Here is a tiny trained network, its code and every weight. The questions are about switching its units off for an input and a class, where a switched-off unit gives its printed mean instead of its output.

import numpy as np


def w(rows, s, z=0):
    codes = np.array(rows[::2]) - 128.0
    scale = np.full(codes.shape[1], s)
    scale[-1] = z or s
    return codes * scale


def norm(h):
    return h / np.sqrt((h * h).mean(-1, keepdims=True) + 1e-5)


def f(y):
    return y / 2 * (1 + np.tanh(0.7978845608 * (y + 0.044715 * y**3)))


def log_softmax(a):
    a = a - a.max(-1, keepdims=True)
    return a - np.log(np.exp(a).sum(-1, keepdims=True))


def net(x, mask):
    res = np.array(x, float).reshape(1, 6) / 4 @ E
    u = 0
    for l in range(3):
        y = f(norm(res) @ A[l][:, :-1].T + A[l][:, -1])
        res = res + np.where(mask[u : u + 5], y, B[l][:, -1]) @ B[l][:, :-1]
        u += 5
    return log_softmax(norm(res)[-1] @ U[:, :-1].T + U[:, -1])


A, B = {}, {}
E = w([
[146,4,115,125,125,185,96],'x0',
[133,127,135,130,124,124,124],'x1',
[136,129,145,129,122,128,121],'x2',
[121,126,115,130,131,130,132],'x3',
[119,108,168,194,200,77,97],'x4',
[191,156,109,134,129,185,72],'x5',
],0.0031)
A[0] = w([
[121,15,124,152,100,105,134,17],'L0N0',
[102,54,174,19,105,157,207,199],'L0N1',
[95,121,144,156,152,80,161,18],'L0N2',
[37,145,185,112,146,69,173,229],'L0N3',
[155,185,172,140,101,251,107,253],'L0N4',
],0.0033,0.00045)
B[0] = w([
[147,136,129,110,83,144,98,204],'L0N0',
[102,102,56,81,87,96,37,246],'L0N1',
[86,122,167,132,175,240,71,147],'L0N2',
[110,123,101,141,130,162,254,234],'L0N3',
[120,142,100,117,132,120,191,230],'L0N4',
],0.0051,0.0013)
A[1] = w([
[152,119,96,88,65,245,87,136],'L1N0',
[102,88,185,90,80,145,114,254],'L1N1',
[159,240,153,156,184,96,49,153],'L1N2',
[69,156,139,174,151,61,167,230],'L1N3',
[118,3,170,173,218,173,21,73],'L1N4',
],0.0037,0.0012)
B[1] = w([
[131,25,209,190,241,180,168,225],'L1N0',
[60,130,71,69,133,100,97,174],'L1N1',
[127,35,76,188,179,131,66,174],'L1N2',
[125,70,145,95,155,190,81,188],'L1N3',
[127,255,106,84,85,123,193,254],'L1N4',
],0.0049,0.0026)
A[2] = w([
[254,161,73,101,138,191,151,86],'L2N0',
[152,159,87,172,140,140,146,255],'L2N1',
[98,152,118,106,69,168,163,184],'L2N2',
[154,111,190,115,134,123,132,57],'L2N3',
[63,114,82,81,108,114,168,134],'L2N4',
],0.0058,0.00037)
B[2] = w([
[128,153,87,189,62,72,234,253],'L2N0',
[245,117,139,69,4,29,48,169],'L2N1',
[92,134,238,126,119,68,54,190],'L2N2',
[100,191,99,121,96,184,219,117],'L2N3',
[191,226,182,145,116,124,66,223],'L2N4',
],0.0035,0.0037)
U = w([
[69,231,203,58,80,81,74,249],'0',
[209,184,58,191,30,43,185,181],'1',
[35,135,170,177,247,152,182,70],'2',
[190,110,74,208,222,86,1,47],'3',
[74,22,84,47,81,138,12,103],'4',
[164,23,87,131,120,215,215,33],'5',
],0.0073,0.0013)

Each question gives the input, the list of numbers given to net, and the class t.
The units are the neurons (one row each of A and B). Each row of codes is followed by its name. A weight is (code - 128) times the scale printed after its matrix; where a second scale follows, it is the last column's (A, B and U).
mask holds one flag per neuron, layer by layer. A switched-off neuron (its flag False) gives its mean, the last column of its row in B, instead of its output. The means were averaged over made-up inputs and are rounded, as every weight is.
A unit's drop is (log p(t) with every unit on - log p(t) with that unit switched off) / (log p(t) with every unit on - log p(t) with every unit switched off).
The circuit of an input: a set's keep is (log p(t) with only the set's units on - log p(t) with every unit switched off) / (log p(t) with every unit on - log p(t) with every unit switched off). Starting from the 12 units with the biggest drops (on a tie, the unit counted first), units are removed one at a time, each time the one whose removal leaves the highest keep (on an exact tie, the one counted first), for as long as the keep stays at least 0.8.
units of the circuit, in order: the units of the circuit, biggest drop first
top k neurons: the k neurons with the biggest drops, biggest first
top k neurons in layer l: the k neurons of layer l with the biggest drops, biggest first
input [6,-1,7,2,4,2], class 1: units of the circuit, in order : (L1N4)
input [-6,-7,8,0,2,7], class 3: top 3 neurons : (L1N2 L1N4 L0N3)
input [-4,-2,-7,7,3,-1], class 2: units of the circuit, in order : (L0N3 L1N3)
input [-1,-3,4,-5,4,1], class 3: top 4 neurons : (L1N2 L1N0 L2N0 L0N1)
input [8,-8,-8,8,2,-7], class 0: units of the circuit, in order : (L1N4 L1N2 L2N4 L1N0)
input [3,7,2,7,8,-4], class 0: units of the circuit, in order : (L1N4 L1N0 L2N0)
input [-1,-4,-3,6,-7,-6], class 0: units of the circuit, in order : (L2N4 L2N2)
input [-5,8,1,3,7,-2], class 2: top 2 neurons : (L0N3 L0N1)
input [3,3,-8,2,3,0], class 0: top 2 neurons : (L1N4 L2N2)
input [5,1,5,6,4,8], class 1: units of the circuit, in order : (L1N4 L2N0)
input [-8,8,1,8,2,2], class 3: units of the circuit, in order : (L1N2 L1N4)
input [3,0,5,-5,-4,7], class 5: top 3 neurons : (L1N0 L1N4 L2N4)
input [-5,-3,-2,-3,1,1], class 3: top 4 neurons : (L1N4 L1N2 L2N0 L1N0)
input [6,3,-7,8,6,3], class 1: top neuron : (L1N4)
input [1,-7,4,-6,4,-1], class 0: units of the circuit, in order : (L1N4 L2N0)
input [-6,-2,5,-7,4,1], class 3: top 2 neurons : (L1N2 L1N0)
input [4,0,4,-1,8,8], class 1: units of the circuit, in order : (L1N4 L2N0)
input [2,5,1,0,-1,1], class 5: units of the circuit, in order : (L1N0 L0N2)
input [-1,6,1,-2,2,1], class 3: top 2 neurons : (L1N2 L1N0)
input [8,-7,6,-4,6,3], class 1: units of the circuit, in order : (L1N4)
input [1,-7,-2,2,2,8], class 1: top 2 neurons in layer 1 : (L1N3 L1N1)
input [1,-1,1,-3,5,-3], class 0: top 2 neurons : (L1N4 L1N0)
input [-6,8,6,6,2,0], class 2: top 4 neurons in layer 0 : (L0N3 L0N1 L0N0 L0N2)
input [1,5,7,2,-7,3], class 5: top 3 neurons : (L1N0 L1N4 L0N3)
